Small tables with named rows and columns. After each table, cells are looked up by row and column.

mife:
|  | kiza | zofuz | lunuzu | fivaku | bemefiz | kene |
|---|---|---|---|---|---|---|
| gon | 4913 | 4855 | 4729 | 4881 | 4979 | 5040 |
| bul | 5051 | 4866 | 4713 | 4964 | 5068 | 5069 |
| bufusav | 5963 | 6675 | 5355 | 4473 | 6917 | 6792 |
| dez | 6124 | 6131 | 6217 | 6147 | 6016 | 5920 |
| lel | 5703 | 5862 | 5509 | 5308 | 6056 | 6108 |
| fub | 6952 | 6591 | 6845 | 6968 | 6647 | 6443 |
| bop | 6158 | 5565 | 5830 | 5788 | 6211 | 6146 |
| kol | 4795 | 2520 | 4156 | 8609 | 2153 | 2840 |
| bubafef | 5714 | 8771 | 6294 | 1001 | 9378 | 8880 |
| kur | 5697 | 5500 | 5691 | 5311 | 5798 | 5683 |
| giditap | 7159 | 6660 | 6905 | 7201 | 6828 | 6651 |
| pemebaz | 5932 | 6381 | 7519 | 6843 | 6003 | 6565 |
| kated | 5295 | 5104 | 5237 | 5345 | 5333 | 5463 |

fub, kiza => 6952
bul, bemefiz => 5068
lel, zofuz => 5862
bufusav, fivaku => 4473
kol, kene => 2840
pemebaz, zofuz => 6381
kur, zofuz => 5500
gon, zofuz => 4855
pemebaz, bemefiz => 6003
lel, kiza => 5703
kated, zofuz => 5104
bop, bemefiz => 6211
bubafef, bemefiz => 9378
kated, kene => 5463
giditap, lunuzu => 6905
fub, kene => 6443
bubafef, fivaku => 1001
fub, zofuz => 6591
Which row has the largest fivaku? kol

sofo =
	lan	tes	vikape	bis	vev	fir	gubilu	rir	zur	matazu
tisu	98	153	180	147	218	48	82	151	63	144
dip	234	136	68	140	160	125	135	131	138	220
zivona	122	150	127	92	198	43	55	163	78	190
nifofal	179	96	41	83	44	180	148	109	183	143
nas	235	134	66	138	158	125	134	131	138	220
vunive	225	112	36	100	108	139	131	127	160	201
fiz	231	145	82	154	172	125	138	131	132	222
lakate	186	38	64	111	145	30	103	135	101	94
felo	57	182	118	38	67	179	85	136	153	174
lukogo	15	126	201	131	115	119	118	118	99	35
zuz	154	91	161	226	139	140	198	92	121	48

gubilu of nifofal = 148
vev of lakate = 145
matazu of nas = 220
fir of felo = 179
tes of zuz = 91
lan of dip = 234
vikape of fiz = 82
fir of dip = 125
fir of zuz = 140
vikape of zivona = 127
rir of zivona = 163
lan of zuz = 154
vikape of lukogo = 201
tes of vunive = 112
zur of tisu = 63
gubilu of felo = 85
vikape of vunive = 36
bis of lakate = 111
zur of zivona = 78
gubilu of lakate = 103

bel:
,vomema,mek,lil,nopoka,solimu,niki,tuge
zufari,132,121,152,55,162,141,88
zuvar,181,154,188,156,128,187,122
fato,183,161,167,144,103,180,122
tov,176,150,134,157,120,199,119
nes,170,172,156,156,90,181,99

tov, niki: 199
nes, nopoka: 156
zufari, vomema: 132
zufari, niki: 141
zufari, tuge: 88
fato, niki: 180
fato, nopoka: 144
zuvar, tuge: 122
fato, tuge: 122
Row with the largest lil: zuvar

Table vizodev
,gef,padoz,fode,kazibil,gakekab,lolagi,dedavus
sudogom,73,53,158,54,101,67,184
tonemu,43,35,155,68,85,73,194
vofuri,89,61,161,55,95,64,185
vebaz,36,29,152,77,105,81,189
nik,65,54,162,61,101,67,184
mek,31,26,136,100,112,90,182

tonemu, lolagi: 73
tonemu, dedavus: 194
tonemu, padoz: 35
vofuri, kazibil: 55
tonemu, kazibil: 68
vofuri, gakekab: 95
tonemu, gef: 43
mek, gef: 31
vebaz, gakekab: 105
vofuri, fode: 161
vebaz, lolagi: 81
Which row has the largest dedavus? tonemu

vutafeg =
fields: vupi, gom, salama, lav, bur, ris, dum, lagunu, rek, gov
zopifu: [-25.567, 20.168, -38.377, -11.930, -2.683, -59.268, 7.327, -19.088, 38.849, 59.965]
taz: [7.841, 74.385, -12.985, 7.971, 8.940, -85.825, -9.357, -21.498, -9.393, -37.553]
bir: [-34.678, -17.268, 36.816, 25.141, 29.134, 18.691, -30.174, 30.366, -35.441, 24.730]
gibag: [-2.020, -1.149, -0.072, 3.127, 12.185, 19.255, -2.740, 2.176, 5.181, -1.511]
kun: [-6.638, -1.275, -9.373, -3.628, -0.527, -53.129, -1.394, -10.288, 0.643, -2.348]

gibag, lagunu => 2.176
taz, bur => 8.940
bir, bur => 29.134
kun, rek => 0.643
bir, lagunu => 30.366
bir, vupi => -34.678
gibag, gom => -1.149
gibag, bur => 12.185
zopifu, vupi => -25.567
kun, gov => -2.348
gibag, salama => -0.072
taz, vupi => 7.841

Table kasug
fields: bir, zit, niv, linoke
rasoz: [119, 124, 143, 130]
kizisuv: [147, 147, 162, 98]
bul: [112, 140, 153, 151]
nofe: [141, 101, 167, 144]
zuba: [208, 169, 97, 167]
siv: [180, 49, 126, 103]
ras: [142, 118, 123, 131]
toronu: [130, 157, 179, 165]

bir of toronu is 130
niv of toronu is 179
zit of bul is 140
niv of bul is 153
linoke of kizisuv is 98
bir of rasoz is 119
zit of toronu is 157
zit of kizisuv is 147
zit of nofe is 101
bir of siv is 180
niv of siv is 126
linoke of ras is 131
Which row has the largest bir? zuba

niv =
        zul  vedivib  tulurud  vul
zogizu   73       76       69   68
zofono  122      118      107   87
lepumi  120      109      138  165
gigudo   51      120      149  230
zipuba  124      109      104   95
vuf      91       86       77   98
dez     130      135      134  144
gemig   107      101      108  122

zogizu, zul => 73
gemig, zul => 107
vuf, vul => 98
dez, tulurud => 134
zogizu, vul => 68
gigudo, vul => 230
gemig, vedivib => 101
dez, vul => 144
lepumi, tulurud => 138
gemig, vul => 122
lepumi, vul => 165
zipuba, zul => 124
zipuba, vedivib => 109
zofono, tulurud => 107
vuf, tulurud => 77
dez, zul => 130
zofono, zul => 122
zogizu, tulurud => 69
vuf, vedivib => 86
Which row has the largest vul? gigudo

surus:
         ruguli  gavume  keresun  fofeb  relazi
fefuni     -170     133      324   -200    -129
purugi     -354    -146     -170   -170    -112
nokebab    -131     200        0    111    -224
lavavok    -460     295     -292     56    -140
ditasa     -182     352      102    131    -212
godi       -170     -74      203   -186    -180
fir        -257     168      574   -222    -156
gezole     -372       0      331   -360     -80
bobaze     -391     366     -321    191    -179
gezite     -386     387     -276    200    -179
lavusov    -145    -719      171   -495    -177
losalum    -170     715     -170    156    -170
luba       -170    -458      382   -562    -110

What is the gavume of ditasa in surus?
352
What is the keresun of losalum in surus?
-170
What is the keresun of lavavok in surus?
-292
What is the ruguli of gezole in surus?
-372
What is the gavume of lavusov in surus?
-719
What is the keresun of gezole in surus?
331
What is the ruguli of godi in surus?
-170
What is the fofeb of fir in surus?
-222
What is the relazi of fefuni in surus?
-129
What is the relazi of lavusov in surus?
-177
What is the gavume of gezole in surus?
0
What is the relazi of ditasa in surus?
-212
What is the keresun of gezite in surus?
-276
What is the fofeb of purugi in surus?
-170
What is the relazi of bobaze in surus?
-179
Row with the largest fofeb: gezite

mov =
cols = zigu, ditu, dov, tubed, kag, lek
zat: [104, 114, 235, 123, 68, 144]
duz: [81, 101, 188, 97, 210, 81]
muf: [123, 174, 218, 96, 163, 84]
fem: [117, 129, 167, 131, 139, 137]
luzupi: [61, 149, 231, 139, 138, 99]
ragenuf: [109, 123, 140, 93, 144, 116]
sof: [83, 132, 140, 97, 134, 113]
lodatok: [126, 136, 205, 110, 121, 116]

dov of lodatok is 205
ditu of luzupi is 149
ditu of muf is 174
tubed of fem is 131
dov of sof is 140
ditu of lodatok is 136
tubed of luzupi is 139
lek of duz is 81
kag of zat is 68
lek of lodatok is 116
lek of ragenuf is 116
lek of muf is 84
kag of luzupi is 138
dov of fem is 167
lek of sof is 113
ditu of duz is 101
zigu of duz is 81
tubed of lodatok is 110
zigu of zat is 104

dom =
           vaz    pif  sapanab  kisokel    vev
ledafig  76957  34624    66603    70173  46220
femil    44965  39098    24495    53881  37383
kitizol  93415   3335    59319    74423  78494
bevu     54627  65119    37845    48534  42464
budat    60814  42009    64182    53839  81986
sitoru   68714  49220    62652    57255  67975
tob      32975  49214    46752    51511  36697
mekid    57985  61350    69618    64280  61999

tob, pif => 49214
sitoru, sapanab => 62652
budat, kisokel => 53839
sitoru, vev => 67975
kitizol, vev => 78494
sitoru, pif => 49220
femil, vaz => 44965
budat, vaz => 60814
kitizol, kisokel => 74423
ledafig, sapanab => 66603
mekid, vaz => 57985
bevu, vaz => 54627
kitizol, vaz => 93415
budat, vev => 81986
sitoru, vaz => 68714
Row with the largest pif: bevu

mari =
|  | guf | depub |
|---|---|---|
| tarodav | 209 | 80 |
| gemivu | 124 | 147 |
| mes | 172 | 125 |
| sen | 107 | 43 |
| nabi | 58 | 96 |
| sivom | 205 | 31 |
| sez | 108 | 151 |
| zekud | 48 | 108 |
| kas | 62 | 79 |
| kebudos | 209 | 37 |
| nidurul | 211 | 34 |
| nikek | 93 | 131 |

What is the depub of kas in mari?
79
What is the guf of nidurul in mari?
211
What is the depub of nabi in mari?
96
What is the depub of kebudos in mari?
37
What is the depub of nikek in mari?
131
What is the guf of zekud in mari?
48
What is the guf of sez in mari?
108
What is the depub of sen in mari?
43
What is the guf of nikek in mari?
93
What is the guf of nabi in mari?
58
What is the guf of tarodav in mari?
209
What is the depub of mes in mari?
125
What is the depub of gemivu in mari?
147
What is the depub of zekud in mari?
108
What is the guf of mes in mari?
172
What is the guf of sen in mari?
107
What is the depub of nidurul in mari?
34
What is the guf of sivom in mari?
205
What is the depub of tarodav in mari?
80
What is the depub of sez in mari?
151
Row with the largest guf: nidurul

